grid = array([ 1.8, 18.3, 40.6, 64.6])
The entry just right of 40.6 is 64.6
The entry just right of the smallest entry -> 18.3

a =
-4.5	7.1	3.4	10.1	-0.5	-40.7	-3.0	-2.3	3.6	-12.2	-3.0
-29.7	17.3	0.2	8.6	4.6	-13.2	-12.8	2.9	0.8	-39.3	-36.6
-16.0	-11.8	10.4	28.4	-3.3	-34.5	0.2	0.4	-4.8	13.0	-2.5
-3.6	24.7	0.6	18.5	6.1	-20.5	2.7	-2.0	6.7	-3.4	-8.2
0.5	-64.6	-4.1	6.4	-32.6	-8.7	-32.4	-1.7	-45.2	-26.1	-39.8
Rows and columns are numbered from 0.
The minimum?
Answer: -64.6
The centre entry?
Answer: -34.5
The entry directly above the centre entry -> -13.2
The bottom-right entry?
Answer: -39.8
The entry in row 1 and column 0?
Answer: -29.7
The entry directly below the centre entry -> -20.5
The top-right entry -> -3.0
The entry just left of the smallest entry -> 0.5
The median of all entries is -2.5
The top-left entry?
Answer: -4.5
The entry at row 0, column 1?
Answer: 7.1
The entry just right of -40.7 is -3.0
The top entry of the column that holds the largest entry is 10.1
The entry directly above 28.4: 8.6
The entry just right of -64.6?
Answer: -4.1
The entry just right of -12.8?
Answer: 2.9
The entry directly below the largest entry -> 18.5
The entry at row 0, column 2?
Answer: 3.4
The entry directly above -64.6?
Answer: 24.7
The entry just left of -40.7?
Answer: -0.5
The entry in row 2 and column 0?
Answer: -16.0
The entry just right of the largest entry -> -3.3
The entry directly below 6.7 is -45.2
The entry at row 1, column 1?
Answer: 17.3
The entry directly above -39.8?
Answer: -8.2

2	2	3	2	4	6	7	2	3	4
2	3	8	4	6	3	2	8	8	7
3	6	3	8	2	3	8	4	6	4
4	7	4	5	6	2	8	3	7	3
2	4	3	4	1	3	2	5	6	7
8	5	2	2	6	6	7	2	5	4
3	7	8	7	2	4	4	5	4	8
4	3	5	2	2	7	3	2	2	3
4	5	8	7	2	6	6	5	2	6
4	3	5	6	3	5	5	3	8	2
3	6	5	8	8	4	2	3	5	7
Read off the entry directly below the smallest entry.
A: 6
Read off the last entry in the row that holds the smallest entry.
A: 7
Read off the smallest entry in the last row.
A: 2
The bottom entry of the column that holds the smallest entry is 8
Read off the fourth entry, reading row by row.
A: 2
The entry in the top-left corner: 2
The entry in the top-right corner -> 4
The entry directly above the smallest entry: 6
Read off the second entry in reading order.
A: 2
The last entry, reading row by row -> 7
The minimum -> 1
The largest entry in the last column -> 8
Read off the entry in the bottom-left corner.
A: 3
Read off the largest entry in the first column.
A: 8
The first entry of the smallest entry's row: 2
The 5th-last entry, reading row by row: 4
The top entry of the column that holds the smallest entry is 4
The third entry on the diagonal from the top-right corner is 4
Read off the entry just right of the smallest entry.
A: 3
The second entry on the main diagonal -> 3
The third entry on the main diagonal -> 3

Questions about the matrix below. Indices start at 0.
1) Report the entry at row 0, column 2.
2) Report the entry at row 0, column 1.
3) Report the entry directly above -9.57.
4) Report the entry at row 2, column 1.
5) Report the entry directly above 0.09.
6) Report the top-left entry.
7) Report the entry directly below -13.96.
8) Report the entry at row 2, column 0.
 12.96   -0.09   -0.55   -9.95    5.70  -19.12   -9.26   -7.66   -9.18   12.21    8.40
  7.40   11.89   -4.46  -15.11    0.19    3.80  -15.74  -15.37   -0.59   -2.05   -0.10
 -9.57   15.46    0.79  -13.08   19.70   -0.53   -7.47   -2.48   -5.04    1.08   -5.28
 -6.75   -4.23   -9.11    7.38   -1.07   11.24  -19.18   -9.39  -11.65  -10.63    1.15
  0.91   12.62  -12.38   -4.68   11.83   -1.32   11.21   -9.12    1.60    7.65  -13.17
 -3.87    5.55  -13.46   -8.47    3.88   -1.17  -16.09  -13.96   13.02    5.78    2.30
-15.32    2.97   11.32   -0.66   -4.50    0.09  -16.93   11.25  -13.65    0.78   -4.47
-16.71    7.44  -17.77   -2.21    7.83    4.83  -10.56    1.75    4.50   -1.76   -3.88
1) -0.55
2) -0.09
3) 7.40
4) 15.46
5) -1.17
6) 12.96
7) 11.25
8) -9.57

W = [[-85.22, 178.32, 195.26, 202.96, 200.53, 213.87, 198.52], [-268.58, -251.67, 50.41, 190.36, 204.37, 189.36, 197.35], [-273.87, -275.52, -272.42, -279.21, -278.68, -267.75, -38.92], [-277.26, -272.91, -271.70, -278.59, -276.19, -261.36, 5.54], [-271.19, -235.02, 59.56, 192.73, 195.70, 195.25, 191.10], [-264.03, -98.59, 175.47, 202.29, 202.15, 192.49, 197.30], [-278.57, -265.31, -276.06, -278.15, -254.37, 13.80, 183.95], [-270.58, -277.65, -186.91, 139.80, 187.71, 202.35, 198.14], [-277.11, -278.50, -247.12, 28.67, 185.63, 199.30, 199.69], [-271.58, -182.93, 143.24, 205.14, 199.51, 194.31, 204.85], [-278.54, -237.95, 91.40, 192.52, 206.88, 198.71, 201.41], [-268.66, -259.76, -5.82, 189.32, 197.43, 201.63, 201.31], [-255.05, 34.63, 191.01, 197.93, 202.01, 197.71, 193.96], [-190.07, 145.87, 192.04, 195.48, 198.76, 200.04, 200.53], [-218.02, 104.98, 196.94, 192.71, 197.30, 187.48, 194.61]]
The centre entry -> 139.80
Read off the largest entry.
213.87
Read off the entry just left of the largest entry.
200.53
Read off the entry just right of the smallest entry.
-278.68
Read off the first entry in reading order.
-85.22
Read off the entry just left of -278.15.
-276.06
Read off the entry just left of 189.36.
204.37
Read off the entry just left of 195.25.
195.70
The entry just right of the largest entry -> 198.52
The entry just left of 201.63: 197.43
The entry just left of 194.61 is 187.48
The entry just right of -278.68 is -267.75
Read off the entry just right of -259.76.
-5.82
Read off the entry just left of 192.49.
202.15
The entry just right of 202.01 is 197.71
The entry just left of the centre entry is -186.91
Read off the entry just left of 197.43.
189.32
Read off the entry just right of 143.24.
205.14
The entry just left of the smallest entry -> -272.42
